The symbols move the nodes like this.
FT: ku>NL, de>SM, sa>LZ, gu>NC
FP: ku>QM, de>DC, sa>ML, gu>HR
TG: ku>CQ, de>NF, sa>LF, gu>TH
NJ: ku>PQ, de>HR, sa>QZ, gu>LP
MQ: ku>HP, de>NB, sa>GR, gu>GG
HP: ku>GR, de>MQ, sa>GG, gu>NZ
QR: ku>QP, de>FQ, sa>LJ, gu>PJ
ZG: ku>ZT, de>MG, sa>FR, gu>ZR
TH: ku>DQ, de>LF, sa>HT, gu>FM
PJ: ku>ZC, de>LJ, sa>CP, gu>ZH
DT: ku>MC, de>RL, sa>BM, gu>LG
RR: ku>BL, de>JJ, sa>HB, gu>HS
NH: ku>SR, de>TP, sa>BH, gu>TT
DJ: ku>JN, de>NG, sa>SM, gu>FT
CG: ku>JG, de>ZP, sa>CC, gu>HC
FQ: ku>QR, de>ZB, sa>QP, gu>LJ
PM: ku>DZ, de>TC, sa>RT, gu>ZP
PR: ku>QG, de>BD, sa>MH, gu>FS
FZ: ku>JF, de>QH, sa>DC, gu>FP
HF: ku>NB, de>LH, sa>MQ, gu>HP
FG: ku>DL, de>NZ, sa>RF, gu>DG
RF: ku>DG, de>DL, sa>CM, gu>JJ
LD: ku>LS, de>FB, sa>QH, gu>FZ
RC: ku>JM, de>NC, sa>TP, gu>NH
GM: ku>RQ, de>RJ, sa>BD, gu>PR
LH: ku>HF, de>LM, sa>NB, gu>MQ
HR: ku>NJ, de>ML, sa>PQ, gu>QZ
HJ: ku>MF, de>RH, sa>RM, gu>BN
LP: ku>RJ, de>QZ, sa>GM, gu>RQ
CP: ku>ZH, de>ZC, sa>QN, gu>BB
QM: ku>ML, de>FP, sa>HR, gu>NJ
HB: ku>HS, de>BL, sa>PZ, gu>TC
QT: ku>CJ, de>RZ, sa>MN, gu>BP
ZB: ku>FQ, de>TJ, sa>QR, gu>QP
LZ: ku>NC, de>NL, sa>RC, gu>JM
RM: ku>BN, de>MF, sa>BQ, gu>FB
BB: ku>BG, de>QN, sa>PB, gu>NF
FS: ku>CD, de>MH, sa>GN, gu>TD
MF: ku>RM, de>HJ, sa>BN, gu>BQ
BM: ku>LG, de>MC, sa>LM, gu>LH
QN: ku>BB, de>ZH, sa>BG, gu>PB
DP: ku>TN, de>CZ, sa>TJ, gu>ZB
ZC: ku>CP, de>PJ, sa>ZH, gu>QN
PQ: ku>QZ, de>NJ, sa>LP, gu>RJ
BH: ku>TT, de>SR, sa>CZ, gu>DP
HC: ku>PN, de>CC, sa>GF, gu>MG
LF: ku>TH, de>CQ, sa>DQ, gu>HT
BG: ku>PB, de>BB, sa>NF, gu>TG
TD: ku>FL, de>GN, sa>RN, gu>HL
JN: ku>SM, de>DJ, sa>FT, gu>NL
FM: ku>ZS, de>HT, sa>MS, gu>RL
FR: ku>ZR, de>ZT, sa>SB, gu>BF
DQ: ku>HT, de>TH, sa>FM, gu>ZS
PN: ku>GF, de>HC, sa>MG, gu>ZG
LM: ku>LH, de>LG, sa>HF, gu>NB
CC: ku>HC, de>JG, sa>PN, gu>GF
CZ: ku>DP, de>TT, sa>TN, gu>TJ
LJ: ku>PJ, de>QP, sa>ZC, gu>CP
HT: ku>FM, de>DQ, sa>ZS, gu>MS
JG: ku>CC, de>CG, sa>HC, gu>PN
LT: ku>QJ, de>BR, sa>NG, gu>DJ
RL: ku>DT, de>MS, sa>MC, gu>BM
RT: ku>ZP, de>DZ, sa>CG, gu>JG
FB: ku>LD, de>BQ, sa>LS, gu>QH
QJ: ku>NG, de>LT, sa>DJ, gu>JN
LS: ku>QH, de>LD, sa>FZ, gu>JF
TN: ku>TJ, de>DP, sa>ZB, gu>FQ
QZ: ku>LP, de>PQ, sa>RJ, gu>GM
PZ: ku>TC, de>HS, sa>PM, gu>DZ
GG: ku>NZ, de>GR, sa>FG, gu>DL
TC: ku>PM, de>PZ, sa>DZ, gu>RT
ML: ku>HR, de>QM, sa>NJ, gu>PQ
TP: ku>NH, de>JM, sa>SR, gu>BH
NL: ku>LZ, de>FT, sa>NC, gu>RC
DC: ku>FP, de>JF, sa>QM, gu>ML
CD: ku>GN, de>FS, sa>TD, gu>FL
PB: ku>NF, de>BG, sa>TG, gu>CQ
BN: ku>BQ, de>RM, sa>FB, gu>LD
ZR: ku>SB, de>FR, sa>BF, gu>RH
BQ: ku>FB, de>BN, sa>LD, gu>LS
RQ: ku>BD, de>GM, sa>PR, gu>QG
ZH: ku>QN, de>CP, sa>BB, gu>BG
QP: ku>LJ, de>QR, sa>PJ, gu>ZC
SM: ku>FT, de>JN, sa>NL, gu>LZ
NB: ku>MQ, de>HF, sa>HP, gu>GR
RH: ku>HJ, de>BF, sa>MF, gu>RM
MC: ku>BM, de>DT, sa>LG, gu>LM
BD: ku>PR, de>RQ, sa>QG, gu>MH
CJ: ku>MN, de>QT, sa>BP, gu>FD
ZP: ku>CG, de>RT, sa>JG, gu>CC
HL: ku>RZ, de>RN, sa>QT, gu>CJ
MG: ku>ZG, de>GF, sa>ZT, gu>FR
CM: ku>JJ, de>DG, sa>RR, gu>BL
SB: ku>BF, de>ZR, sa>RH, gu>HJ
MN: ku>BP, de>CJ, sa>FD, gu>ZJ
FL: ku>RN, de>TD, sa>HL, gu>RZ
BR: ku>LT, de>ZJ, sa>QJ, gu>NG
GR: ku>GG, de>HP, sa>NZ, gu>FG
FD: ku>ZJ, de>BP, sa>BR, gu>LT
NZ: ku>FG, de>GG, sa>DL, gu>RF
HS: ku>PZ, de>HB, sa>TC, gu>PM
ZT: ku>FR, de>ZG, sa>ZR, gu>SB
TJ: ku>ZB, de>TN, sa>FQ, gu>QR
NF: ku>TG, de>PB, sa>CQ, gu>LF
ZJ: ku>BR, de>FD, sa>LT, gu>QJ
DL: ku>RF, de>FG, sa>DG, gu>CM
MH: ku>FS, de>QG, sa>CD, gu>GN
JF: ku>DC, de>FZ, sa>FP, gu>QM
BP: ku>FD, de>MN, sa>ZJ, gu>BR
LG: ku>LM, de>BM, sa>LH, gu>HF
DG: ku>CM, de>RF, sa>JJ, gu>RR
RJ: ku>GM, de>LP, sa>RQ, gu>BD
NG: ku>DJ, de>QJ, sa>JN, gu>SM
DZ: ku>RT, de>PM, sa>ZP, gu>CG
CQ: ku>LF, de>TG, sa>TH, gu>DQ
NC: ku>RC, de>LZ, sa>JM, gu>TP
SR: ku>BH, de>NH, sa>TT, gu>CZ
JJ: ku>RR, de>CM, sa>BL, gu>HB
RZ: ku>QT, de>HL, sa>CJ, gu>MN
JM: ku>TP, de>RC, sa>NH, gu>SR
TT: ku>CZ, de>BH, sa>DP, gu>TN
GF: ku>MG, de>PN, sa>ZG, gu>ZT
QG: ku>MH, de>PR, sa>FS, gu>CD
MS: ku>RL, de>ZS, sa>DT, gu>MC
BL: ku>HB, de>RR, sa>HS, gu>PZ
BF: ku>RH, de>SB, sa>HJ, gu>MF
QH: ku>FZ, de>LS, sa>JF, gu>DC
RN: ku>HL, de>FL, sa>RZ, gu>QT
ZS: ku>MS, de>FM, sa>RL, gu>DT
GN: ku>TD, de>CD, sa>FL, gu>RN

The rows follow the links: the fewer symbols apart two nodes are, the more alike their rows tend to be.

Each row is also shifted at random along 2 hidden directions that mean nothing.

Rows with their nodes:
  83   -13   -23    36   -24    -8   -50    26    -7   -23   -36   -18   -44   -22     8   -36    25   -23    22    29   -66   -11    15     6   -25   -41    -2   -34   -38     0    -7   -17    27    -8; node MQ
  16    28    29   -22    44    71    50    39    38   -20   -58     7    28   -50    16    30   -15    -7    21   -26    10    41   -23    -9    28   -15    17    27    18   -27    35    69   -53     0; node JF
 -55   -26   -27    27   -56   -60   -31   -37   -58    39    55    -6     1    -8   -23    24   -10   -28   -22    12   -19    -9     7   -27   -20     1   -13   -25    -6    11   -36   -36    30    -9; node BG
  74   -14   -11    36   -29   -24   -31    21   -36    -3   -17    -7   -27   -42   -12    -8    13   -36    17    25   -77    10    23   -17   -15   -39    -6   -32   -46   -25    -7    -2    19    -5; node LM
 133    19    27    -6    35    59    54    -2    45    15   -12    13    55   -16    13    53   -25    -1   -16   -39    76    13   -64    -3    22    13    12    25    68     7    23    50   -50    -8; node RJ
  54     5    40   -64   -14   -31    16   -31    -4   -33    34   -10   -20    50    11   -21    -4    59    -3   -32     3     7    60    11    -8    53     1    62    -3     6   -31   -24    26    51; node JN
  18     6    38   -53   -40   -17    22   -31   -25   -23    23   -21     1   -19    19    34   -25    11     2   -50   -15    41    44   -25   -17    32     4    54     9     1   -42     4    12    35; node LZ
  59     5    35   -51   -44   -21    18   -33   -16   -27    20   -22    -3   -14    24    26   -24    16     0   -46   -11    32    38   -18   -20    32     6    50    13     7   -47    -2    15    36; node NC
 -59    -3   -43    36   -17    18   -59    31    18   -21   -55   -22   -35   -30    30   -21    23   -35    21    31   -40   -15   -15    12   -32   -50     4   -49   -24    19    -3   -11    10   -27; node RF
-185     6   -23    24    53    20     4    47     3    21   -25    27     9   -16   -34   -12    11   -15    18    41   -14    -2   -15     1    33   -31    -4   -40   -28   -37    52    28   -32   -27; node GF
  25    -9   -32    58    47    17   -16    30    26    28   -17    24     4    29   -30   -37    24    -8    -5    52    19   -41   -46    26    25   -29    -6   -51    -7    -3    48     0   -14   -31; node CG
  65   -32   -20    36   -36   -68   -33   -24   -54    31    53     1   -14    26   -36   -24    10    -3   -17    32   -28   -25    21    -7   -10     2   -18   -26   -23     0   -18   -46    42     1; node LF
  78   -24   -18    19   -61   -44   -31   -54   -28    28    52   -18     4    11     5    20   -10   -17   -35    -6    18   -24   -15   -10   -31    13    -8   -12    26    43   -42   -46    36    -6; node PJ
 -30     8    27   -42    22   -11    45   -30    -1    15    50    18    27    50   -18    11   -18    43   -19   -23    51     0    11     4    25    51    -1    45    25    -2     3     1    -9    25; node RZ
  88    22    31   -18    55    60    37    35    52   -28   -53    10     9    -4    17    -7     4    20    21   -18    19    18   -14    16    25    -4    13    23     8   -15    35    48   -37     9; node FZ
  20     7    49   -26    14    -3    82   -28   -38    46    56    28    68   -30   -41    77   -49    -7   -17   -42    35    50    -3   -48    39    35    -5    45    33   -36     8    53   -37    15; node CJ
  44     6     8    30    72    31    36    48     6    21   -21    39    19    -7   -45   -16     9     1    15    31    -4     7   -14     1    51   -22    -4   -15   -20   -54    65    46   -34   -13; node ZR
 -19   -16   -23    -3   -65   -46   -43   -51   -17     4    39   -31   -13    24    27    10    -6    -5   -27   -11    14   -24    -1     0   -43    18    -4    -1    20    52   -55   -56    42     3; node QP
-120     8    -9    16    66    21    13    47     9     7   -25    32     4     2   -34   -27    18     3    18    41   -14    -1    -1     9    40   -19    -4   -26   -38   -46    55    28   -25   -14; node ZT
  77    -2    15   -39   -59   -21   -11   -44    -4   -30    20   -32   -20    10    40    11   -10    13    -9   -39     2     2    25     1   -41    28     6    37    23    39   -59   -29    31    26; node SR
 -97    11    37   -63     2   -26    40   -28   -22    -6    43     7     8    27   -11    10   -22    44    -4   -30    10    24    47    -9    14    51     0    57    -2   -18   -17    -3     2    40; node ZJ
  38   -10   -43    69    17    25   -31    29    24    21   -29     6     2    -8    -2   -18    20   -35    -3    42     8   -32   -57    13    -1   -44    -3   -59     5    13    31    -2    -9   -43; node PZ
-134    -2   -34    46    41    21    -8    39     4    32   -24    25    16   -18   -31    -1    13   -31     9    45    -2   -12   -37    -2    26   -36    -5   -49   -16   -24    47    20   -29   -39; node JG
  -1    25    29   -11    58    58    48    50    25   -18   -53    20    15   -42    -6    12    -3    -2    30    -9    -9    41    -4    -8    37   -17    11    14    -9   -49    46    69   -50     1; node FB
   3     0   -10    29    72     9    -5    39    29     4   -15    35   -16    63   -33   -78    33    36    12    50    10   -43    -2    42    39    -8    -7   -28   -30   -22    56    -6    -7    -9; node ZG
 -38    -8   -48    52    34    15   -44    30    36     8   -26    12   -23    43     0   -54    35     1     1    54    16   -62   -38    41     7   -27    -4   -54   -11    20    32   -25     2   -35; node DZ
 -69    14    24   -37    26     2    53   -28     1    26    40    19    45    18   -13    33   -27    26   -22   -27    59    14   -12   -10    28    44     0    40    37    -3     6    14   -28    11; node FL
 100    -2    26   -18   -67    -7    18   -41   -30     0    20   -27    24   -61    21    77   -38   -36   -14   -54    -5    43    -3   -44   -30     7     8    30    37    15   -47    12     5     9; node BH
 -84    13    22   -36    25     8    53   -23     2    29    36    19    51     5   -10    52   -31    13   -21   -29    62    18   -17   -13    29    36    -1    36    43    -6     6    24   -32     4; node TD
 -80    24    19   -21    56    54    40    54    23   -21   -54    17     7   -37    -2     1     1     1    35    -3   -18    39     9    -5    32   -17    11    12   -20   -47    41    60   -43     2; node BQ
 -60    18     8   -35    32    33    25   -12    52   -11    -5     3    22    40    29     5    -8    35   -14   -26    78   -14   -28    26    11    32     8    31    45    31     5     3   -23     3; node BD
  18    -8   -40    62    11    30   -30    33    17    20   -33     2     8   -29     0     2    18   -45     2    34     1   -23   -55     6    -2   -50    -3   -58     3     7    24     9   -15   -45; node HS
 138   -12   -32    51   -12    16   -52    25    21   -16   -45   -15   -35    -9    22   -37    32   -25    10    30   -27   -32   -22    24   -25   -42     1   -47   -15    23     6   -19    19   -21; node DL
 -37   -26   -18    31   -46   -54   -19   -19   -75    40    44     2    -1   -32   -43    18    -8   -37    -7    24   -52    11    24   -38    -8   -13   -16   -30   -29   -23   -16   -18    23   -10; node TH
  -6     2    15   -62   -54   -32   -32   -40    13   -55    12   -41   -52    55    56   -35     5    52    -2   -34    -2   -16    53    27   -49    44     5    46    -2    49   -61   -59    51    41; node TP
  42    -2   -23    53    61    17    -2    31    18    32   -11    33     7    29   -39   -38    23     2     0    48    19   -35   -36    23    38   -22    -8   -43   -10   -19    55     9   -20   -27; node HC
 -14   -20   -18    21   -31   -40   -38    12   -42    -7    -3    -9   -43   -15   -14   -29    17   -17    18    31   -79     2    44   -11   -20   -25    -8   -30   -62   -21   -12   -27    36     3; node MC

The symbols that take the first to the second take the third to the fourth, perhaps in another order. What is the fourth?
Answers are names.
-131     7   -11    23    60    25    17    46     3    20   -25    31    12   -13   -39   -14    12    -8    22    39   -11     2    -9     0    43   -28    -4   -28   -32   -47    57    32   -33   -20
:   79     1    -3    40    71    20    19    42    15    21   -15    42    10    32   -44   -44    21    16     9    41    11   -21   -18    23    49   -13    -8   -25   -16   -35    62    22   -23   -12
::   90    25    29   -13    60    58    41    40    46   -29   -50    16     6    -6     8   -12     9    21    21   -10    12    17    -8    17    31    -7    12    21    -1   -26    44    50   -35     7
: QH

   0    20    20    -9    67    38    25    50    32   -23   -44    24   -11    14   -11   -40    17    28    29    16    -7     8    11    23    36   -10     6     4   -25   -38    49    33   -26     8
:  -35    18    13    -7    68    29    19    51    33   -21   -40    25   -13    23   -13   -53    23    34    29    26   -11     2    18    27    37   -11     3    -2   -34   -36    51    24   -21     8
::  -20    -4   -20    44    60    14     1    37    14    29   -15    34    12    12   -42   -28    19    -5     3    51    10   -21   -29    14    37   -23    -6   -40   -17   -26    56    18   -24   -28
: CC

-123    32     8   -47    32    55     9    12    69   -41   -44    -9    -2    24    53    -9     1    31     9   -26    49    -5   -18    31    -3    15    17    28    25    27    10    15   -22     0
:   14    21    18   -24    30    53    33    -1    57   -10   -21     2    30    15    31    19   -14    18   -12   -31    74     0   -42    17    13    23    11    29    55    25    15    23   -31    -1
::  -80     9    32   -76     5   -42     9   -33     2   -35    41    -1   -33    98     7   -51     3    90    -2   -19    18   -16    72    33    -1    67     0    58   -14    10   -23   -45    33    54
: NG

  23   -10   -34    34   -19     5   -61    31    15   -30   -52   -24   -47    -8    30   -43    33   -19    21    30   -44   -26     3    22   -33   -42     4   -45   -32    19    -8   -26    25   -14
:  104   -12   -22    47   -24    14   -33    30    -8    -4   -42   -13   -15   -59     7     0    16   -54    18    19   -54     3   -13   -10   -22   -54    -2   -41   -20    -6     0    10     4   -24
::    8     9    44   -58   -14   -26    39   -31   -23   -10    37    -1     2    11    -5    13   -22    38    -3   -38    -2    31    50   -14     8    46     3    57     1   -14   -24     0     8    43
: QJ

  58   -17    -9    34   -31   -34   -23    10   -53     9     3    -6   -23   -42   -29    -5     8   -33    15    25   -78    15    32   -26   -12   -31    -8   -31   -44   -28    -6    -5    22    -4
: -130    -5   -35    13   -32    -9   -61    32    -8   -40   -49   -28   -60   -30    25   -36    28   -22    36    28   -85    -1    35     4   -37   -42     1   -36   -59    -2   -16   -24    31    -9
::  112     4    49   -36    13   -20    63   -34   -23    21    60    18    34    22   -34    22   -26    34   -17   -32    32    24    20   -16    32    49    -3    50    24   -25     2    18   -10    32
: JN

  24    26    18   -28    36    52    24     6    67   -23   -29    -2    16    26    39     1    -4    27    -2   -28    65    -7   -33    28     7    18    15    31    45    28    14    21   -27     1
:  -74    27    18   -25    26    66    49     8    32     2   -29     5    53   -56    22    75   -28   -23    -5   -45    49    38   -50   -20    18     0    13    29    52     0    14    62   -57   -13
::   57    21    25   -21    61    46    18    41    56   -40   -55    13   -17    33    13   -52    21    45    27     1     5    -2     9    39    26     2    10    19   -15   -15    39    22   -18    15
: LS

 -13     7    38   -42    17   -16    47   -35   -12    17    52    21    30    38   -21    15   -22    39   -18   -26    43    15    20    -3    25    53    -4    49    21   -12    -1     6    -6    28
:    0     8    42   -44     7   -18    56   -33   -28    14    49    14    31     9   -23    30   -29    26   -10   -34    23    32    28   -18    25    50    -2    54    15   -26    -4    16   -10    31
:: -135     0    -3   -56   -70   -25   -34   -38    -4   -41     6   -45   -30     0    59    12   -10     8    -2   -38   -12     4    36    -3   -54    22     8    32     9    46   -69   -42    38    20
: TN

   9    28    22   -30    40    64    28    24    64   -36   -55    -2     8    -2    38     1     0    20    11   -25    35    12   -19    23    14     2    17    27    22     2    22    37   -36     2
:  -20    25    21   -24    32    63    43     7    48    -7   -29     1    38   -29    27    46   -18    -1    -3   -36    53    23   -46    -3    16     6    15    30    51     6    17    49   -51    -7
::  112   -15    -5     8   -67   -32   -19   -52   -21    17    42   -25     7    -2    22    35   -20   -22   -29   -24    17    -9   -19   -13   -37    16    -4     4    39    45   -50   -32    27     0
: ZC

  -1    22    15   -33    36    52    22     9    65   -29   -36    -3     9    23    40    -3    -3    28     2   -28    59    -6   -28    29     7    15    19    29    37    23    14    21   -28     7
:  -16    22    12   -36    36    51    12     6    71   -32   -36    -4     3    43    45   -16     5    41    -1   -24    63   -18   -25    38     5    23    12    32    37    32    11     7   -20     6
:: -131   -20   -31    13   -53   -66   -44   -32   -52    25    50   -12   -20    13   -16    -2     2   -12   -13    21   -29   -20    23   -15   -26     3   -13   -26   -17    17   -38   -50    42    -3
: NF

  13    23    21   -17    29    61    53    -1    39    10   -18     6    54   -33    19    65   -30   -12   -12   -42    66    24   -55   -11    22     7    12    28    62     4    18    54   -53   -11
:   34    15    15   -27    32    35    35   -17    47     5     7     7    34    39    16    13   -13    32   -23   -25    85   -10   -40    20    17    35     7    29    58    26    13    13   -28     2
::  120   -16   -11    39   -30   -26   -24    15   -42     3    -6    -8   -26   -36   -21   -12     9   -32    14    24   -71     7    24   -19   -14   -35    -8   -33   -40   -23    -2    -6    22    -4
: NB

  71    -7   -38    73    14    33   -24    28    16    29   -34     7    15   -42    -9    15    11   -56    -4    33     5   -18   -64    -2     2   -52     0   -60    12     3    30    17   -19   -47
:  -30    -8   -50    50    -2    19   -52    33    27    -5   -47   -13   -22   -16    21   -22    26   -32     9    35   -11   -31   -37    15   -21   -46     1   -54    -8    21    12    -9     2   -37
::    7   -21   -18    21   -29   -47   -44     8   -40   -11     6    -7   -48     9   -17   -49    25     1    15    38   -72   -15    47     4   -19   -16   -12   -29   -59   -13   -14   -36    44     9
: ZS

  21   -24   -21    16   -62   -46   -29   -49   -36    27    55   -17     3     5     2    24   -11   -21   -30    -3    11   -21   -10   -13   -34    11   -11   -13    22    38   -40   -43    32    -9
:  100   -30   -18    43   -49   -55   -20   -45   -49    49    64    -3    12     1   -28    22   -11   -29   -35     9     2   -17   -12   -23   -14     5   -14   -25    12    16   -29   -33    28    -9
::   41   -24   -21    31   -52   -54   -27   -45   -53    42    57    -5     8    -2   -19    26   -12   -29   -33     7     2   -14    -7   -24   -20     5   -13   -20    15    24   -33   -37    28   -11
: NF

   2   -24   -19    32   -56   -53   -19   -39   -60    46    61    -4    17   -17   -26    40   -17   -38   -27     6    -7    -5    -7   -34   -16     0   -15   -23     8     9   -32   -27    22   -12
:  171   -32    -6    56   -38   -52    -1   -28   -74    63    64    11    26   -29   -58    32   -14   -45   -26    17   -24     1    -9   -39     4   -10   -22   -31     1   -18   -12    -8    18   -10
::   15    27    27   -26    54    57    29    41    54   -38   -55     7    -5     5    21   -25    11    26    27    -9     9    15     2    23    22    -4    16    21    -3   -16    35    36   -30    10
: QM

 -59     1   -19    42    56    21     5    43     9    27   -16    33    12     6   -40   -23    20    -7     7    44     0   -15   -26    11    36   -26    -5   -41   -18   -29    57    23   -26   -26
:   -9     7     0    18    71    18     9    44    23     2   -20    34    -7    42   -33   -57    26    27    17    42     1   -21     1    31    41   -10    -4   -18   -33   -33    56    11   -14    -5
::  221   -31   -12    47   -49   -53   -20   -50   -40    48    70    -4    11    30   -24     6    -6   -15   -45     9    25   -37   -22    -5   -19    13   -15   -21    28    35   -30   -45    36    -7
: NF

  59    -9   -42    64    16    22   -38    26    29    16   -32     4    -5     1     3   -24    26   -32    -2    41     9   -40   -57    23    -3   -44    -3   -59     6    19    27    -8    -6   -41
:  -67    -6   -41    58    28    27   -20    35     9    30   -27    13    16   -27   -16     5    14   -41     3    40     4   -17   -53    -2    16   -46    -3   -55    -1    -4    38    18   -25   -47
::  102     7    27   -25    33    -8    43   -36    18    19    54    22    25    80   -16    -9   -12    58   -31   -21    79   -24    -5    26    26    59    -3    43    40    11     7   -11    -6    24
: CJ

   4     7    47   -58   -29   -19    35   -30   -25   -20    25   -12     3   -12     6    30   -26    19     4   -47   -15    46    50   -23    -6    39     3    55     2   -11   -34    11     8    39
:   78     4    39   -52   -38   -17    23   -36   -17   -23    26   -18    -3    -5    18    22   -20    20    -2   -47    -7    30    46   -12   -18    36     7    56    10     4   -41    -3    17    40
::  -10   -20   -20     7   -68   -42   -31   -50   -30    19    43   -24     1     0    14    31   -13   -21   -28   -14    10   -14    -7   -17   -38    10    -4    -5    24    43   -51   -41    31    -7
: CP

